Below is a small trained network, with its code and all its weights. Each question gives an input and a class and asks what happens when units are switched off, that is, made to give their printed mean instead of their output.

import numpy as np


def w(rows, s, z=0):
    codes = np.array(rows[::2]) - 128.0
    scale = np.full(codes.shape[1], s)
    scale[-1] = z or s
    return codes * scale


def f(y):
    return np.maximum(y, 0)


def log_softmax(a):
    a = a - a.max(-1, keepdims=True)
    return a - np.log(np.exp(a).sum(-1, keepdims=True))


def net(x, mask):
    res = np.array(x, float).reshape(1, 6) / 4 @ E
    y = f(res @ A[0][:, :-1].T + A[0][:, -1])
    res = res + np.where(mask, y, B[0][:, -1]) @ B[0][:, :-1]
    return log_softmax(res[-1] @ U[:, :-1].T + U[:, -1])


A, B = {}, {}
E = w([
[125,116,170,83,111],'x0',
[57,209,197,82,156],'x1',
[141,129,185,207,141],'x2',
[192,200,71,137,130],'x3',
[165,106,232,146,56],'x4',
[165,109,155,78,250],'x5',
],0.011)
A[0] = w([
[106,104,162,168,78,228],'n1',
[110,148,101,103,224,252],'n2',
[37,186,152,111,90,128],'n3',
[172,128,94,158,61,122],'n4',
[115,121,125,43,72,220],'n5',
[158,81,103,86,69,111],'n6',
[109,40,247,147,113,1],'n7',
[114,109,181,134,107,130],'n8',
[115,145,154,189,89,218],'n9',
[45,208,109,113,93,96],'n10',
[67,189,87,131,81,145],'n11',
[130,129,138,111,123,73],'n12',
[120,157,147,79,208,84],'n13',
[96,79,30,138,182,117],'n14',
[185,161,134,199,92,84],'n15',
[156,106,65,198,140,143],'n16',
[245,148,117,242,108,69],'n17',
[137,162,164,34,226,71],'n18',
[139,114,71,109,214,162],'n19',
[147,96,55,40,124,109],'n20',
[134,148,138,58,197,116],'n21',
[101,165,108,160,107,53],'n22',
[130,131,179,77,174,232],'n23',
[140,121,82,160,206,110],'n24',
],0.012,0.0039)
B[0] = w([
[148,92,215,164,98,210],'n1',
[34,171,110,110,227,246],'n2',
[57,173,220,195,69,209],'n3',
[205,130,127,97,101,209],'n4',
[113,122,133,97,31,197],'n5',
[161,99,92,61,62,180],'n6',
[58,2,234,144,135,225],'n7',
[110,85,203,158,120,178],'n8',
[162,129,206,174,123,209],'n9',
[75,214,139,172,56,205],'n10',
[141,225,92,159,73,206],'n11',
[116,140,141,137,137,134],'n12',
[129,150,141,83,204,210],'n13',
[96,113,33,191,137,224],'n14',
[208,137,147,132,146,205],'n15',
[175,115,50,181,167,215],'n16',
[235,134,141,116,196,248],'n17',
[94,216,183,11,217,243],'n18',
[84,128,68,128,182,228],'n19',
[98,86,6,76,85,206],'n20',
[107,176,123,42,162,213],'n21',
[148,170,129,150,125,163],'n22',
[95,116,214,74,203,218],'n23',
[113,118,67,155,212,203],'n24',
],0.0082,0.012)
U = w([
[255,107,141,147,152,83],'0',
[143,82,70,52,49,188],'1',
[90,173,157,30,206,170],'2',
[109,200,159,196,75,86],'3',
[103,104,35,190,187,4],'4',
[98,10,206,157,124,157],'5',
],0.011,0.0014)

Each question gives the input, the list of numbers given to net, and the class t.
The units are the neurons (one row each of A and B). Each row of codes is followed by its name. A weight is (code - 128) times the scale printed after its matrix; where a second scale follows, it is the last column's (A, B and U).
mask holds one flag per neuron, in row order. A switched-off neuron (its flag False) gives its mean, the last column of its row in B, instead of its output. The means were averaged over made-up inputs and are rounded, as every weight is.
A unit's drop is (log p(t) with every unit on - log p(t) with that unit switched off) / (log p(t) with every unit on - log p(t) with every unit switched off).
The circuit of an input: a set's keep is (log p(t) with only the set's units on - log p(t) with every unit switched off) / (log p(t) with every unit on - log p(t) with every unit switched off). Starting from the 12 units with the biggest drops (on a tie, the unit counted first), units are removed one at a time, each time the one whose removal leaves the highest keep (on an exact tie, the one counted first), for as long as the keep stays at least 0.8.
units of the circuit, in order: the units of the circuit, biggest drop first
top k neurons: the k neurons with the biggest drops, biggest first
drop when u is switched off: that unit's drop, to one decimal
input [-1,8,5,-6,5,-8], class 5: units of the circuit, in order : n7
input [6,4,-8,0,-5,-4], class 3: top 3 neurons : n10; n3; n11
input [2,7,-4,-3,4,-2], class 3: units of the circuit, in order : n10; n3
input [-2,1,-8,6,-3,0], class 4: units of the circuit, in order : n14; n20
input [-8,5,6,6,-1,0], class 0: units of the circuit, in order : n17; n18
input [-4,6,-2,8,-5,-3], class 3: top 2 neurons : n10; n11
input [-8,4,-6,6,-4,-5], class 3: top 2 neurons : n10; n11
input [-3,6,3,-8,8,8], class 5: top 2 neurons : n7; n8
input [1,-7,7,0,8,-2], class 0: top 3 neurons : n17; n15; n4
input [-1,-7,-6,2,-4,-5], class 1: top 2 neurons : n6; n4
input [-1,-5,3,-2,5,7], class 5: drop when n7 is switched off : 0.3
input [2,0,3,4,7,-7], class 0: drop when n17 is switched off : 0.2
input [-7,3,7,8,2,0], class 0: drop when n18 is switched off : 0.0
input [5,-8,-2,3,1,-6], class 0: units of the circuit, in order : n17
input [-7,6,-2,-4,5,2], class 5: drop when n19 is switched off : 0.1
